Below are the code and all the weights of a small trained network. Each question names an input and a target symbol and asks about switching units off, where a switched-off unit gives its printed mean instead of its output.

import numpy as np


def w(rows, s, z=0):
    codes = np.array(rows[::2]) - 128.0
    scale = np.full(codes.shape[1], s)
    scale[-1] = z or s
    return codes * scale


def f(y):
    return y / 2 * (1 + np.tanh(0.7978845608 * (y + 0.044715 * y**3)))


def softmax(a):
    e = np.exp(a - a.max(-1, keepdims=True))
    return e / e.sum(-1, keepdims=True)


def log_softmax(a):
    a = a - a.max(-1, keepdims=True)
    return a - np.log(np.exp(a).sum(-1, keepdims=True))


def net(x, mask):
    ids = ['ΘΞΨβεζτ'.index(c) for c in x.split()]
    T = len(ids)
    res = E[ids] + P[:T]
    u = 0
    for l in range(2):
        r = res
        for j in range(3):
            rows = slice(2 * j, 2 * j + 2)
            q, k, v = (r @ M[l][rows].T for M in (Q, K, V))
            z = softmax(np.where(np.tri(T) > 0, q @ k.T / 2**0.5, -1e9)) @ v
            o = O[l][rows]
            res = res + np.where(mask[u + j], z, o[:, -1]) @ o[:, :-1]
        u += 3
        y = f(res @ A[l][:, :-1].T + A[l][:, -1])
        res = res + np.where(mask[u : u + 12], y, B[l][:, -1]) @ B[l][:, :-1]
        u += 12
    return log_softmax(res[-1] @ U[:, :-1].T + U[:, -1])


Q, K, V, O, A, B = {}, {}, {}, {}, {}, {}
E = w([
[43,135,188,121],'Θ',
[51,111,122,62],'Ξ',
[173,134,142,15],'Ψ',
[89,86,62,129],'β',
[159,83,98,198],'ε',
[198,199,184,203],'ζ',
[254,97,111,109],'τ',
],0.0094)
P = w([
[83,98,174,56],'0',
[169,213,71,106],'1',
[150,59,88,184],'2',
[148,2,243,49],'3',
[171,220,78,107],'4',
[150,104,121,159],'5',
],0.0078)
Q[0] = w([
[84,248,99,147],'0.h1',
[234,91,179,41],'0.h1',
[160,121,101,137],'0.h2',
[129,248,110,182],'0.h2',
[166,214,132,139],'0.h3',
[105,53,126,120],'0.h3',
],0.011)
K[0] = w([
[57,176,132,108],'0.h1',
[250,149,163,95],'0.h1',
[108,125,140,90],'0.h2',
[53,148,90,179],'0.h2',
[129,211,22,169],'0.h3',
[123,62,198,94],'0.h3',
],0.011)
V[0] = w([
[252,167,72,142],'0.h1',
[255,143,32,180],'0.h1',
[111,55,161,114],'0.h2',
[111,101,176,108],'0.h2',
[25,105,200,81],'0.h3',
[146,18,225,145],'0.h3',
],0.0055)
O[0] = w([
[229,133,117,111,136],'0.h1',
[255,111,114,127,118],'0.h1',
[124,86,119,184,215],'0.h2',
[109,120,119,155,184],'0.h2',
[188,98,176,115,248],'0.h3',
[132,32,133,145,205],'0.h3',
],0.0078,0.0016)
A[0] = w([
[152,191,78,161,138],'0.n1',
[100,153,73,104,156],'0.n2',
[109,127,57,70,251],'0.n3',
[93,177,154,88,124],'0.n4',
[103,204,181,72,181],'0.n5',
[157,103,169,126,132],'0.n6',
[136,125,121,124,138],'0.n7',
[162,97,202,131,106],'0.n8',
[163,191,70,143,128],'0.n9',
[147,182,163,209,186],'0.n10',
[130,109,89,253,213],'0.n11',
[104,132,151,152,112],'0.n12',
],0.011,0.0031)
B[0] = w([
[50,27,198,162,196],'0.n1',
[114,131,80,64,174],'0.n2',
[118,98,104,16,252],'0.n3',
[198,175,150,158,167],'0.n4',
[218,222,185,179,199],'0.n5',
[152,155,73,114,193],'0.n6',
[152,113,128,117,141],'0.n7',
[126,168,35,129,209],'0.n8',
[82,9,193,134,213],'0.n9',
[69,153,195,229,155],'0.n10',
[168,109,255,141,212],'0.n11',
[125,115,155,174,129],'0.n12',
],0.0071,0.0037)
Q[1] = w([
[85,176,130,145],'1.h1',
[131,176,168,146],'1.h1',
[250,142,126,124],'1.h2',
[224,158,126,119],'1.h2',
[120,141,143,156],'1.h3',
[92,60,156,166],'1.h3',
],0.011)
K[1] = w([
[41,169,116,108],'1.h1',
[85,123,73,70],'1.h1',
[178,100,184,234],'1.h2',
[179,145,201,254],'1.h2',
[86,134,135,152],'1.h3',
[125,26,166,178],'1.h3',
],0.01)
V[1] = w([
[245,164,97,13],'1.h1',
[84,185,171,215],'1.h1',
[111,158,68,20],'1.h2',
[64,102,89,23],'1.h2',
[104,77,231,155],'1.h3',
[160,161,1,119],'1.h3',
],0.0043)
O[1] = w([
[106,224,178,1,163],'1.h1',
[69,99,120,235,43],'1.h1',
[23,151,136,2,104],'1.h2',
[35,72,134,31,167],'1.h2',
[70,67,254,223,239],'1.h3',
[139,167,7,50,4],'1.h3',
],0.0033,0.0025)
A[1] = w([
[238,158,148,198,1],'1.n1',
[149,193,2,122,186],'1.n2',
[50,83,50,88,114],'1.n3',
[142,231,209,198,96],'1.n4',
[162,141,123,110,120],'1.n5',
[176,151,64,96,110],'1.n6',
[194,159,39,85,106],'1.n7',
[153,213,149,67,146],'1.n8',
[137,115,160,192,70],'1.n9',
[166,156,59,101,108],'1.n10',
[185,164,151,113,147],'1.n11',
[48,100,166,165,134],'1.n12',
],0.0084,0.0056)
B[1] = w([
[92,186,100,33,218],'1.n1',
[55,182,79,254,189],'1.n2',
[107,69,54,87,240],'1.n3',
[144,58,19,174,242],'1.n4',
[125,150,135,98,148],'1.n5',
[79,180,139,117,181],'1.n6',
[70,189,148,120,213],'1.n7',
[195,155,82,144,198],'1.n8',
[112,170,68,152,187],'1.n9',
[71,178,138,137,166],'1.n10',
[154,151,119,84,189],'1.n11',
[75,146,158,106,254],'1.n12',
],0.0086,0.0046)
U = w([
[80,114,115,200,48],'Θ',
[57,152,255,104,116],'Ξ',
[199,156,172,60,144],'Ψ',
[81,66,57,81,92],'β',
[212,56,190,138,252],'ε',
[216,103,22,185,127],'ζ',
[70,210,95,127,101],'τ',
],0.0068,0.0037)

Each question gives the input, a string of symbols that net reads in full, and the target symbol t.
The units are the heads (2 rows each of Q, K, V and O) and the neurons (one row each of A and B). Each row of codes is followed by its name. A weight is (code - 128) times the scale printed after its matrix; where a second scale follows, it is the last column's (O, A, B and U).
mask holds one flag per unit, layer by layer, with each layer's heads first. A switched-off unit (its flag False) gives its mean, the last column of its rows in O or B, instead of its output. The means were averaged over made-up inputs and are rounded, as every weight is.
A unit's drop is (log p(t) with every unit on - log p(t) with that unit switched off) / (log p(t) with every unit on - log p(t) with every unit switched off).
The circuit of an input: a set's keep is (log p(t) with only the set's units on - log p(t) with every unit switched off) / (log p(t) with every unit on - log p(t) with every unit switched off). Starting from the 12 units with the biggest drops (on a tie, the unit counted first), units are removed one at a time, each time the one whose removal leaves the highest keep (on an exact tie, the one counted first), for as long as the keep stays at least 0.8.
circuit, biggest first: the units of the circuit, biggest drop first
top k neurons: the k neurons with the biggest drops, biggest first
k most important neurons of layer l: the k neurons of layer l with the biggest drops, biggest first
input Ψ ε β Θ, target ε: circuit, biggest first -> 1.n1, 0.h3
input ε β β Θ, target β: circuit, biggest first -> 0.h3, 0.n8, 0.n5, 0.n11
input β β τ, target Ψ: circuit, biggest first -> 0.h1, 1.n1, 1.h1, 1.n4
input Θ ζ Ξ ε, target ζ: top 2 neurons -> 0.n8, 0.n5
input β Ψ ζ Ξ, target ζ: top 2 neurons -> 0.n8, 0.n11
input β Ξ Θ, target Ξ: most important neuron of layer 0 -> 0.n11
input Ψ ε Ξ Ξ β, target β: top 3 neurons -> 1.n3, 0.n3, 0.n2
input τ ζ ε ζ ζ, target Θ: 2 most important neurons of layer 0 -> 0.n1, 0.n9
input ε τ Θ ε, target τ: 4 most important neurons of layer 0 -> 0.n8, 0.n6, 0.n9, 0.n1
input β β ζ, target Θ: top 2 neurons -> 1.n4, 0.n10
input Θ β τ τ Θ, target ζ: 2 most important neurons of layer 1 -> 1.n4, 1.n8
input τ τ β β, target τ: 4 most important neurons of layer 0 -> 0.n8, 0.n6, 0.n9, 0.n1
input Ξ β Ψ Θ, target β: 3 most important neurons of layer 0 -> 0.n8, 0.n11, 0.n5
input β β τ Ξ Ψ, target Ψ: 4 most important neurons of layer 0 -> 0.n9, 0.n1, 0.n5, 0.n8
input ζ τ Ψ β ε, target Ξ: top 2 neurons -> 0.n1, 0.n9
input τ Ξ Ξ ζ, target ζ: 2 most important neurons of layer 1 -> 1.n4, 1.n12
input Θ ζ Θ, target Θ: top 2 neurons -> 0.n3, 1.n9
input τ τ Ψ ζ, target τ: top 2 neurons -> 0.n8, 0.n6
input Ξ ζ β τ Ξ Ψ, target τ: 2 most important neurons of layer 0 -> 0.n11, 0.n1
input τ τ β, target ε: 2 most important neurons of layer 0 -> 0.n11, 0.n8
input ζ τ τ β τ, target ε: most important neuron of layer 0 -> 0.n9
